Here is a tiny trained network, its code and every weight. The questions are about switching its units off for an input and a target symbol, where a switched-off unit gives its printed mean instead of its output.

import numpy as np


def w(rows, s, z=0):
    codes = np.array(rows[::2]) - 128.0
    scale = np.full(codes.shape[1], s)
    scale[-1] = z or s
    return codes * scale


def f(y):
    return y / 2 * (1 + np.tanh(0.7978845608 * (y + 0.044715 * y**3)))


def softmax(a):
    e = np.exp(a - a.max(-1, keepdims=True))
    return e / e.sum(-1, keepdims=True)


def log_softmax(a):
    a = a - a.max(-1, keepdims=True)
    return a - np.log(np.exp(a).sum(-1, keepdims=True))


def net(x, mask):
    ids = ['αδπφψω'.index(c) for c in x.split()]
    T = len(ids)
    res = E[ids] + P[:T]
    q, k, v = (res @ M[0].T for M in (Q, K, V))
    z = softmax(np.where(np.tri(T) > 0, q @ k.T / 4**0.5, -1e9)) @ v
    res = res + np.where(mask[0], z, O[0][:, -1]) @ O[0][:, :-1]
    y = f(res @ A[0][:, :-1].T + A[0][:, -1])
    res = res + np.where(mask[1:9], y, B[0][:, -1]) @ B[0][:, :-1]
    return log_softmax(res[-1] @ U[:, :-1].T + U[:, -1])


Q, K, V, O, A, B = {}, {}, {}, {}, {}, {}
E = w([
[154,115,94,141,50,124],'α',
[218,162,102,63,174,76],'δ',
[29,114,201,176,148,94],'π',
[157,182,164,138,129,209],'φ',
[93,244,71,29,205,88],'ψ',
[121,254,46,144,248,163],'ω',
],0.017)
P = w([
[120,55,9,158,125,111],'0',
[114,98,51,122,148,92],'1',
[113,99,127,141,134,88],'2',
[127,128,148,130,121,87],'3',
[169,201,76,83,130,106],'4',
[162,173,138,112,117,97],'5',
[158,199,133,86,91,102],'6',
[166,198,157,95,95,95],'7',
[126,135,251,149,71,80],'8',
],0.012)
Q[0] = w([
[212,139,80,188,35,145],'head 1',
[166,172,161,238,74,246],'head 1',
[67,125,123,96,175,202],'head 1',
[1,95,124,90,149,108],'head 1',
],0.0088)
K[0] = w([
[237,179,152,124,158,197],'head 1',
[116,146,198,254,160,237],'head 1',
[57,190,71,181,175,102],'head 1',
[38,117,121,161,86,50],'head 1',
],0.0094)
V[0] = w([
[119,157,115,121,158,2],'head 1',
[134,154,126,176,108,20],'head 1',
[217,131,148,40,43,92],'head 1',
[115,86,160,49,136,205],'head 1',
],0.0088)
O[0] = w([
[116,171,171,121,141,6,255],'head 1',
[112,50,55,215,203,169,162],'head 1',
[114,131,98,147,135,31,92],'head 1',
[81,173,113,67,134,166,53],'head 1',
],0.012,0.0095)
A[0] = w([
[23,166,94,130,180,127,252],'neuron 1',
[195,127,187,65,211,121,25],'neuron 2',
[72,155,124,34,125,142,26],'neuron 3',
[38,163,106,135,137,54,236],'neuron 4',
[156,155,204,24,26,212,166],'neuron 5',
[24,251,191,79,186,80,78],'neuron 6',
[181,234,205,146,69,157,77],'neuron 7',
[162,14,1,141,81,74,149],'neuron 8',
],0.0079,0.0021)
B[0] = w([
[170,123,61,157,249,163,179],'neuron 1',
[139,183,139,144,112,101,172],'neuron 2',
[143,209,144,129,82,214,130],'neuron 3',
[163,45,47,149,65,123,218],'neuron 4',
[72,105,54,40,166,64,142],'neuron 5',
[133,175,176,137,157,254,248],'neuron 6',
[174,106,168,73,89,129,162],'neuron 7',
[145,200,248,109,120,145,165],'neuron 8',
],0.0077,0.018)
U = w([
[244,170,255,164,94,153,8],'α',
[185,138,151,136,136,18,140],'δ',
[56,207,162,147,198,73,133],'π',
[99,141,154,33,160,66,221],'φ',
[150,75,32,206,144,116,252],'ψ',
[51,215,141,143,133,54,44],'ω',
],0.0067,0.0038)

Each question gives the input, a string of symbols that net reads in full, and the target symbol t.
The units are the heads (4 rows each of Q, K, V and O) and the neurons (one row each of A and B). Each row of codes is followed by its name. A weight is (code - 128) times the scale printed after its matrix; where a second scale follows, it is the last column's (O, A, B and U).
mask holds one flag per unit, heads first, then neurons. A switched-off unit (its flag False) gives its mean, the last column of its rows in O or B, instead of its output. The means were averaged over made-up inputs and are rounded, as every weight is.
A unit's drop is (log p(t) with every unit on - log p(t) with that unit switched off) / (log p(t) with every unit on - log p(t) with every unit switched off).
The circuit of an input: a set's keep is (log p(t) with only the set's units on - log p(t) with every unit switched off) / (log p(t) with every unit on - log p(t) with every unit switched off). Starting from all 9 units, units are removed one at a time, each time the one whose removal leaves the highest keep (on an exact tie, the one counted first), for as long as the keep stays at least 0.8.
circuit, biggest first: the units of the circuit, biggest drop first
unit that matters most: the unit with the biggest drop
k most important neurons: the k neurons with the biggest drops, biggest first
drop when u is switched off: that unit's drop, to one decimal
input ω δ φ ω π, target ψ: circuit, biggest first	neuron 8; head 1; neuron 4
input ω δ δ ψ π, target ψ: unit that matters most	neuron 4
input ω ω ψ ω φ, target φ: circuit, biggest first	neuron 5; head 1
input δ π δ α, target δ: circuit, biggest first	neuron 6; neuron 8; head 1
input ω ω φ δ ω φ, target φ: circuit, biggest first	head 1; neuron 5
input δ δ α δ ω, target ψ: circuit, biggest first	neuron 8; neuron 1
input ω ψ ψ ω δ δ α α, target δ: 3 most important neurons	neuron 8; neuron 6; neuron 4
input ψ δ ω ψ ω ω ψ, target α: 2 most important neurons	neuron 6; neuron 3
input ω ψ ω ω, target α: 3 most important neurons	neuron 5; neuron 6; neuron 7
input ω φ π ψ δ ψ ω ω δ, target δ: drop when head 1 is switched off	0.6
input ω ω ω ω, target α: drop when neuron 3 is switched off	0.0
input δ ψ δ δ φ φ δ ω, target ψ: drop when neuron 1 is switched off	0.3
